Below are the code and all the weights of a small trained network. Each question names an input and a class and asks about switching units off, where a switched-off unit gives its printed mean instead of its output.

import numpy as np


def w(rows, s, z=0):
    codes = np.array(rows[::2]) - 128.0
    scale = np.full(codes.shape[1], s)
    scale[-1] = z or s
    return codes * scale


def f(y):
    return np.maximum(y, 0)


def log_softmax(a):
    a = a - a.max(-1, keepdims=True)
    return a - np.log(np.exp(a).sum(-1, keepdims=True))


def net(x, mask):
    res = np.array(x, float).reshape(1, 6) / 4 @ E
    y = f(res @ A[0][:, :-1].T + A[0][:, -1])
    res = res + np.where(mask, y, B[0][:, -1]) @ B[0][:, :-1]
    return log_softmax(res[-1] @ U[:, :-1].T + U[:, -1])


A, B = {}, {}
E = w([
[83,254,102,177,15,174,111,158,196,89,120],'x0',
[104,151,40,38,191,152,194,101,81,241,138],'x1',
[65,96,178,105,160,135,118,71,130,32,189],'x2',
[140,198,92,12,154,155,130,105,157,110,150],'x3',
[226,127,163,145,89,187,122,31,200,165,39],'x4',
[142,73,169,34,54,136,191,195,181,108,120],'x5',
],0.0081)
A[0] = w([
[73,101,88,189,185,119,132,129,58,218,88,251],'N0',
[152,218,101,183,98,145,125,83,165,156,71,182],'N1',
[163,34,209,132,155,101,117,106,110,62,162,156],'N2',
[142,62,156,122,152,101,118,102,144,97,100,161],'N3',
[154,174,107,85,194,129,102,14,120,108,125,204],'N4',
[81,101,138,66,139,92,133,172,121,86,134,113],'N5',
[122,124,74,99,141,99,162,188,89,209,134,146],'N6',
[179,80,183,87,62,140,126,153,168,159,63,215],'N7',
[2,119,148,95,95,125,125,151,150,38,188,189],'N8',
[36,161,80,106,156,129,141,161,85,132,172,249],'N9',
],0.0098,0.0029)
B[0] = w([
[171,112,93,170,109,109,145,122,53,239,114,238],'N0',
[162,198,138,172,94,130,108,106,203,122,80,255],'N1',
[74,29,148,142,174,153,73,130,76,51,58,240],'N2',
[139,92,219,147,176,117,87,138,138,112,156,194],'N3',
[105,174,150,70,148,181,110,29,109,155,205,234],'N4',
[124,122,146,128,100,118,206,157,113,116,161,190],'N5',
[158,106,59,49,136,91,59,194,139,124,120,216],'N6',
[210,71,122,136,138,114,195,138,217,75,129,236],'N7',
[2,154,151,194,113,140,198,183,117,116,138,248],'N8',
[96,165,76,57,87,108,121,219,75,152,132,234],'N9',
],0.012,0.011)
U = w([
[201,32,102,73,193,125,251,148,194,84,140,92],'0',
[2,185,123,162,110,122,199,225,97,73,165,183],'1',
[102,237,47,61,192,180,112,57,174,124,132,87],'2',
[203,212,137,230,62,140,84,122,227,75,30,251],'3',
[161,144,31,68,119,69,67,220,75,154,112,115],'4',
[112,106,157,86,205,159,90,71,86,102,207,59],'5',
[133,32,180,201,197,130,70,118,100,52,66,124],'6',
[216,118,110,242,138,102,110,75,71,218,102,66],'7',
],0.0064,0.0021)

Each question gives the input, the list of numbers given to net, and the class t.
The units are the neurons (one row each of A and B). Each row of codes is followed by its name. A weight is (code - 128) times the scale printed after its matrix; where a second scale follows, it is the last column's (A, B and U).
mask holds one flag per neuron, in row order. A switched-off neuron (its flag False) gives its mean, the last column of its row in B, instead of its output. The means were averaged over made-up inputs and are rounded, as every weight is.
A unit's drop is (log p(t) with every unit on - log p(t) with that unit switched off) / (log p(t) with every unit on - log p(t) with every unit switched off).
The circuit of an input: a set's keep is (log p(t) with only the set's units on - log p(t) with every unit switched off) / (log p(t) with every unit on - log p(t) with every unit switched off). Starting from all 10 units, units are removed one at a time, each time the one whose removal leaves the highest keep (on an exact tie, the one counted first), for as long as the keep stays at least 0.8.
circuit, biggest first: the units of the circuit, biggest drop first
most important unit: the unit with the biggest drop
k most important neurons: the k neurons with the biggest drops, biggest first
drop of u: that unit's drop, to one decimal
input [-5,0,3,1,-4,-5], class 4: most important unit : N9
input [-3,3,0,4,1,2], class 2: circuit, biggest first : N4; N2
input [-1,-4,-6,3,-1,1], class 3: circuit, biggest first : N9; N2
input [6,-4,2,8,2,-7], class 2: 2 most important neurons : N4; N7
input [-2,4,-2,-8,-1,7], class 0: 2 most important neurons : N7; N9
input [1,-6,0,-8,4,8], class 6: 2 most important neurons : N2; N3
input [8,5,-5,-2,-3,8], class 4: 2 most important neurons : N6; N9
input [-6,3,5,-4,-7,-6], class 4: 2 most important neurons : N0; N9
input [-7,-3,-4,1,-1,3], class 6: 3 most important neurons : N2; N3; N9
input [0,5,1,-3,-2,-7], class 4: 2 most important neurons : N9; N6
input [-1,5,1,-2,1,-1], class 4: 2 most important neurons : N6; N1
input [0,-8,-6,-4,-5,8], class 0: 2 most important neurons : N7; N9
input [-2,-2,6,0,2,5], class 6: drop of N2 : 0.7
input [2,2,-6,-1,-3,-8], class 4: circuit, biggest first : N6
input [-8,-3,3,8,-8,3], class 1: drop of N6 : 0.0
input [-4,-2,1,-7,-2,8], class 6: drop of N2 : 2.1
input [8,3,-8,7,2,7], class 3: drop of N1 : 0.5
